Each row is followed by roughly how far along a hidden order it lies, from 0 to 15. A new part has a new order.
[  2   8   2   2 -11  -4  -7   6   1   2   0  -2  -4  -1   6  10  -2  -1
   6   4  -3 -10 -19   1] => 8
[-2 -3 -2 -5 10  1  2 -1 -1 -5 -2  1  2  2  2 -6 -4  0 -1 11 -5  2  6  0] => 8
[  0   1   0   7  -1   1  -2  -2  -1   3  -1  -7  -7   0  -8   2  -1   2
   0 -23   1   2   5  -1] => 7
[  7  -2   8  -1  13  -5 -14 -11   1   8   8  -2 -10  -2   4  -2   7   6
  -5  -3   7  -4   2   2] => 2
[ -2  -4  -3   3   9   3  -1 -11   1  -3  -7  -2  -2   1  -3 -12  -3   5
  -2   1 -13   2  10   0] => 7
[ -1 -12   8  13  -1  -1 -16   4   7   5   3  -9 -12  -2  -6   4   1  20
  -3 -28  11  -7  -4  -5] => 3
[  0  11  -3   6 -12   0   0   5   0   4  -6  -2  -4   1  -4  -2  -7 -17
   0 -18  -1   1  13  -2] => 10
[ -4  -2   5  14  -1  -5 -14   0   5   4   1  -5 -14  -2  10  10   6   4
   5  -6   5 -12  -7   1] => 5
[ -1  24  -1  18  -7  -1  -8  11   2  15 -17  -6 -11   0  -7 -10  -4 -27
  -1 -23  -5  -1  10  -2] => 11
[  4  -2   5   8  -4  -3 -12  -3   0   8   4  -8 -12  -2  -3   7   5   5
  -1 -19  11  -4   4  -1] => 4
[  2   0  -1   4   0   2  -4 -11  -2   3  -7  -8  -8   0 -10  -8  -3   4
  -2 -15  -9   3  20  -1] => 6
[  8  18   3  10 -47  -8 -21   8   1   7  -4 -12 -17  -1   5  22  -7  -6
  15  -9  -8 -24 -22  -1] => 10
[  0  -4   0   7  -5   1  -6  -2  -1   3  -4  -9  -9   0 -12   2  -2  11
  -4 -28  -3   2  15  -2] => 5
[ -2   6  -2  13   4   1  -9  -8   0   3 -15  -8 -11   0  -8 -12  -4   2
  -1 -14 -19   0  17  -1] => 7
[ -4 -10   1  11   0   2  -6   7   4   2  -3  -8  -9   0  -7   7  -4   4
   1 -29   5  -4   1  -4] => 6
[  6  17   2   3 -24  -6 -10  -1  -1   6  -1  -5 -10  -2   4  16  -2  -9
   5  -5   1  -9 -11   1] => 9
[ -2  12  -2   7  -5   0   1   8   3   4 -10   0   3   2  -3  -9  -4 -11
  -2  -5  -8  -1   9  -1] => 10
[  3  14  -1  -2 -30  -1  -2  16   2   4   1  -4  -1   2  -8  11 -10 -14
   1 -14   6  -2  -6  -4] => 11
[  3   8  -3  -2 -19  -1   3   6   1   4  -1  -1  -2   2  -3   2  -7 -20
  -3  -8   4   0   1  -1] => 11
[  0  14   3  18 -34 -10 -23  -8   3   6   2  -7 -29  -3  17  19   8  -3
  10  -7   3 -25  -2   3] => 6
[  0  33  -1  15  -8  -3  -6   6   2  15 -16  10  -9   0  -7 -15  -4 -28
  -3 -14  -4   2  11   0] => 12
[ -1  13   1  -1 -36  -1  -1  31   9   5  -3   0   4   5 -13   1 -19 -31
  -4  -8   7  -3  -8  -6] => 14
[  0   1   6  17  -2  -8 -19  -5   5   4   4  -3 -27  -1  14  14  10   1
  10  -1   5 -19  -4   2] => 4
[  0  32  -1  14   2  -1  -8  -8  -1  13 -21  -3 -10  -1  -6 -21  -2 -19
  -1   0 -24   1  15   2] => 10
[ -1  18  -3   6  15  -1  -7 -16   1   6 -24  -4 -11  -1  -2 -29  -4  13
  -6   6 -33   5  14   2] => 7
[  0  25   8   4 -59  -3 -16  63  19  15 -12   1  10   6 -22 -15 -30 -63
 -11 -19  11   1 -27 -15] => 15
[  4  12   0   2 -21  -5 -10   8   1   4  -2  -3  -5  -1   4  13  -4  -4
   4  -8  -4  -9 -21  -1] => 9
[ -2   3   1  12 -15  -3 -10  17   4   2  -2  -6 -10  -1   2  15  -1   1
   7 -19   5 -12 -20  -3] => 8
[ -1  -8   0   9   6   2  -6  -5   3   2  -6 -11 -11   0  -5  -2  -4  17
  -2 -22  -7   1  10  -5] => 5
[  4  11  -2  -9 -33  -1   1  24   5   2   1   2   8   4  -8  -1 -16 -25
  -4   1   0   0  -7  -5] => 13
[  2   3  -1  -1 -25  -1   1  23   3   4  -2   0   3   3  -7  -4 -12 -22
  -4  -9   2   1   2  -3] => 12
[ -1   5   4  11  -8  -6 -12   4   3   3   0  -4 -13  -1  10  12   4   6
   8  -3   2 -11 -16   1] => 7
[ -2 -15   3   2  21   1  -9   3   5  -2   1  -5  -6   0  -6  -4  -2  23
  -5 -11   2   1  -4  -4] => 3
[ -1  -3   1  10  -5   0  -3   6   1   4  -1  -7  -7  -1  -6  10   0   0
   3 -30   4  11   3  -3] => 7
[ -1  -3   4  11  -2 -11 -20 -11   6  -1   8   1 -26   0  23  -1  11   0
   9  24   2 -21   8   5] => 3
[  3   5   4  12  -5  -7 -16 -11   2   7   5  -4 -18  -3   9   9   9   3
   4  -6   7 -14   1   2] => 4
[  6  13   1   5 -26  -2 -13   8   0   8   2  -7  -9  -1  -5  17  -2  -5
   3 -26   6  -5  -8  -1] => 9
[  1  -3   2   4   1   0  -6  -1   0   3   2  -5  -6  -1  -6   2   3  -1
   0 -15   3   2   5  -1] => 6
[ -4  14  -1  21  -9   1  -5  16   4   7 -12  -4 -11   2  -7  -3  -5 -14
   1 -24  -2  -4   6  -3] => 10
[  6  -8  13   1  25  -6 -23  -2  10  11  11 -12 -20  -1 -10  -2  -7  39
 -23 -43  18  -3  -6  -6] => 0
[  7  -1   3 -14  22   0  -7 -18  -1   1   0  -3  -8  -1  -7 -17  -5  30
 -17   3  -6   4  13   0] => 3
[  3  23  -2   5 -18  -2  -2   9   1  10  -4   1  -4   2  -7  -6  -6 -25
  -3 -11   0   0  13  -1] => 11
[ -1  -1   6  13  -2  -5 -15   0   4   7   6  -6 -11  -2   3   9   6   5
   4 -13  10  -9  -1   0] => 4
[  7  -3  10  -1  17  -6 -17  -5   6   8  10  -6 -17  -2  -3  -6   1  21
 -16  -3  10  -3   6  -2] => 1
[  4  12   3   5  -8  -7 -11  -8   1   6   0  -2 -12  -3  12   9   6  -1
   5   5   2 -14  -6   4] => 6
[ -4  21  -2  18  -9   0  -9  11   6  10 -15  -7 -11   1  -6  -8  -4 -19
   0 -22  -8  -2   7  -3] => 10
[  7  20   0  10 -32 -12 -22 -18   1   3   5  -7 -25  -2  17  19   0  -7
  18   9 -10 -26  -8   4] => 8
[  9   1  11  -4  10  -9 -20 -19   5  12  14  -4 -18  -1   1  -4   4  15
 -18  -8  14 -12  11   0] => 0
[  3  26  -3   6  -9  -3  -1   1   0  13 -13   1  -5   0  -5 -16  -6 -29
  -6  -2  -9   0  14   1] => 11
[  6   2   2  -3  23  -2 -15 -18   3   7  -5 -18 -23   0 -16  -6 -16  52
 -23 -33 -10   5  18  -5] => 2
[  2  13  -1  12   4   0 -10 -14  -2  10 -19 -14 -21  -1 -14 -10  -6  15
  -4 -24 -22   1  23  -7] => 6
[  1  21  -2  13   4   0 -11 -14  -1   9 -20  -9 -15  -1  -8 -14  -5   1
   2 -18 -22   2  21   0] => 7
[ -1 -13   7  11   9  -2 -18   8   7   7   4 -11 -14  -1  -8  12  -6  20
  -4 -35  16  -3  -4  -5] => 3
[  5  -7  14   4  19 -14 -30   0  16  12  16  -9 -31   0  -3  -2  -5  37
 -22 -32  23 -12   7  -6] => 0
[  1   1   0   5  -9   1  -2   0   0   5  -2  -5  -3   0  -5   5   0  -4
   1 -17   1   2  10  -1] => 8
[ -2  -4   5   9   0  -4 -15   0   4   4   4  -4 -14  -2   6   5   9   5
   4  -7   7 -10  -7   0] => 4
[ 15  25   2  -1 -63 -11 -23  -3  -4   1  -7  -9 -17  -2   5  22 -11 -21
  19  13 -22 -23 -16   3] => 10
[  3  25  -2  15   8  -2 -13 -17  -1  13 -28 -12 -19  -3  -7 -23  -7  18
  -6 -17 -31   3  18   1] => 6
[ -1   4   1  11 -20  -3  -9  17   5   3  -1  -6  -8   0   0  18  -3   1
   5 -21   7  -8 -22  -3] => 9
[  5  18   3  -3 -63  -2  -6  45   6  10  -2  -4   2   5 -19   4 -23 -44
  -4 -23   9  -1  -3  -9] => 15
[  5  -7  12   3  16  -8 -25  -2  11  12  12  -9 -21  -1  -2   1   1  25
 -17 -27  34  -6   4  -4] => 0
[  7  13   1   4 -62 -11 -24   3   1  -8  -5  -6 -15   1  13  16 -11 -12
  23  27 -28 -32 -27   1] => 10
[  3  27   3  -1 -49  -3  -7  41   9  11  -4   0   3   5 -16  -4 -22 -53
  -7 -14   7  -4  -5  -9] => 15
